Below are the code and all the weights of a small trained network. Each question names an input and a class and asks about switching units off, where a switched-off unit gives its printed mean instead of its output.

import numpy as np


def w(rows, s, z=0):
    codes = np.array(rows[::2]) - 128.0
    scale = np.full(codes.shape[1], s)
    scale[-1] = z or s
    return codes * scale


def norm(h):
    return h / np.sqrt((h * h).mean(-1, keepdims=True) + 1e-5)


def f(y):
    return np.maximum(y, 0)


def log_softmax(a):
    a = a - a.max(-1, keepdims=True)
    return a - np.log(np.exp(a).sum(-1, keepdims=True))


def net(x, mask):
    res = np.array(x, float).reshape(1, 5) / 4 @ E
    u = 0
    for l in range(2):
        y = f(norm(res) @ A[l][:, :-1].T + A[l][:, -1])
        res = res + np.where(mask[u : u + 12], y, B[l][:, -1]) @ B[l][:, :-1]
        u += 12
    return log_softmax(norm(res)[-1] @ U[:, :-1].T + U[:, -1])


A, B = {}, {}
E = w([
[41,150,136,175,195],'x0',
[152,187,133,217,113],'x1',
[154,171,2,90,135],'x2',
[56,189,61,82,4],'x3',
[131,129,129,129,132],'x4',
],0.0058)
A[0] = w([
[72,89,92,9,168,82],'0.n0',
[94,167,136,65,174,71],'0.n1',
[83,125,146,153,88,139],'0.n2',
[139,131,153,62,173,114],'0.n3',
[116,124,177,159,117,165],'0.n4',
[79,158,151,133,152,161],'0.n5',
[80,153,84,124,191,133],'0.n6',
[118,117,169,142,87,142],'0.n7',
[121,89,125,159,210,252],'0.n8',
[136,185,107,203,91,117],'0.n9',
[190,102,108,86,101,176],'0.n10',
[152,152,113,212,103,70],'0.n11',
],0.012,0.0031)
B[0] = w([
[148,20,83,123,85,210],'0.n0',
[164,131,131,119,101,156],'0.n1',
[140,181,171,140,165,179],'0.n2',
[104,77,113,158,122,171],'0.n3',
[177,120,117,2,86,192],'0.n4',
[207,148,146,156,123,183],'0.n5',
[175,212,111,83,149,192],'0.n6',
[180,134,129,122,191,179],'0.n7',
[111,182,71,146,94,254],'0.n8',
[104,62,75,137,114,190],'0.n9',
[143,248,85,137,141,199],'0.n10',
[170,58,89,139,71,171],'0.n11',
],0.0072)
A[1] = w([
[170,176,127,81,166,252],'1.n0',
[223,52,88,168,205,129],'1.n1',
[153,47,116,66,102,144],'1.n2',
[133,165,57,121,127,89],'1.n3',
[133,111,202,83,140,138],'1.n4',
[174,170,66,95,106,77],'1.n5',
[137,144,109,187,115,86],'1.n6',
[112,166,154,80,35,43],'1.n7',
[108,130,74,110,84,146],'1.n8',
[194,167,150,143,123,14],'1.n9',
[173,105,252,150,67,144],'1.n10',
[138,149,154,81,66,123],'1.n11',
],0.011,0.0018)
B[1] = w([
[119,202,253,178,143,213],'1.n0',
[22,127,164,154,27,237],'1.n1',
[179,130,152,233,62,201],'1.n2',
[178,36,214,114,174,220],'1.n3',
[161,91,56,94,228,166],'1.n4',
[117,123,190,70,238,254],'1.n5',
[132,80,81,147,73,164],'1.n6',
[77,136,128,134,122,175],'1.n7',
[74,136,201,184,136,200],'1.n8',
[48,143,61,137,81,185],'1.n9',
[135,112,70,49,226,193],'1.n10',
[108,154,124,178,163,177],'1.n11',
],0.0059,0.0088)
U = w([
[149,2,60,198,40,249],'0',
[210,203,221,136,140,218],'1',
[244,106,121,71,244,23],'2',
[131,115,235,164,102,126],'3',
[29,132,204,161,99,16],'4',
],0.0078,0.0019)

Each question gives the input, the list of numbers given to net, and the class t.
The units are the neurons (one row each of A and B). Each row of codes is followed by its name. A weight is (code - 128) times the scale printed after its matrix; where a second scale follows, it is the last column's (A, B and U).
mask holds one flag per neuron, layer by layer. A switched-off neuron (its flag False) gives its mean, the last column of its row in B, instead of its output. The means were averaged over made-up inputs and are rounded, as every weight is.
A unit's drop is (log p(t) with every unit on - log p(t) with that unit switched off) / (log p(t) with every unit on - log p(t) with every unit switched off).
The circuit of an input: a set's keep is (log p(t) with only the set's units on - log p(t) with every unit switched off) / (log p(t) with every unit on - log p(t) with every unit switched off). Starting from the 12 units with the biggest drops (on a tie, the unit counted first), units are removed one at a time, each time the one whose removal leaves the highest keep (on an exact tie, the one counted first), for as long as the keep stays at least 0.8.
circuit, biggest first: the units of the circuit, biggest drop first
top k neurons: the k neurons with the biggest drops, biggest first
k most important neurons of layer l: the k neurons of layer l with the biggest drops, biggest first
input [1,-2,-8,-8,2], class 2: most important neuron of layer 0	(0.n0)
input [-1,0,-8,7,2], class 2: circuit, biggest first	(1.n10 0.n8 1.n1 0.n7)
input [8,-6,-5,5,8], class 1: circuit, biggest first	(0.n5 0.n6 1.n1)
input [7,-4,-6,0,2], class 1: top 2 neurons	(1.n0 0.n8)
input [3,-5,-5,4,4], class 0: top 3 neurons	(0.n0 0.n10 1.n5)
input [0,2,8,5,-3], class 2: circuit, biggest first	(1.n1 1.n5)
input [7,-1,3,6,-5], class 1: top 2 neurons	(0.n6 1.n1)
input [4,0,-5,-3,0], class 2: circuit, biggest first	(0.n4 1.n4)
input [-7,-3,4,2,-7], class 1: circuit, biggest first	(0.n10 1.n0)
input [8,-4,3,0,1], class 1: 2 most important neurons of layer 1	(1.n10 1.n0)
input [-2,3,-1,0,-1], class 0: top 4 neurons	(0.n11 0.n9 1.n0 0.n6)
input [-3,-4,3,-2,-1], class 0: top 3 neurons	(0.n0 0.n3 0.n6)
input [3,6,5,0,-1], class 0: top 3 neurons	(0.n9 0.n11 1.n0)
input [-4,-3,3,0,-7], class 3: top neuron	(0.n10)
input [-6,-1,4,-3,3], class 1: top 3 neurons	(0.n10 1.n0 1.n10)
input [-7,7,-8,-4,-6], class 2: top 3 neurons	(1.n10 0.n0 0.n4)
input [3,-4,-7,-5,-1], class 2: 3 most important neurons of layer 1	(1.n4 1.n10 1.n8)
input [4,-3,-5,-1,-3], class 2: top 4 neurons	(0.n10 1.n4 1.n10 1.n1)
input [8,8,5,2,-4], class 0: 3 most important neurons of layer 1	(1.n6 1.n0 1.n10)
input [-4,-8,0,-2,8], class 0: top neuron	(0.n0)
input [7,1,1,0,1], class 1: 2 most important neurons of layer 0	(0.n6 0.n5)
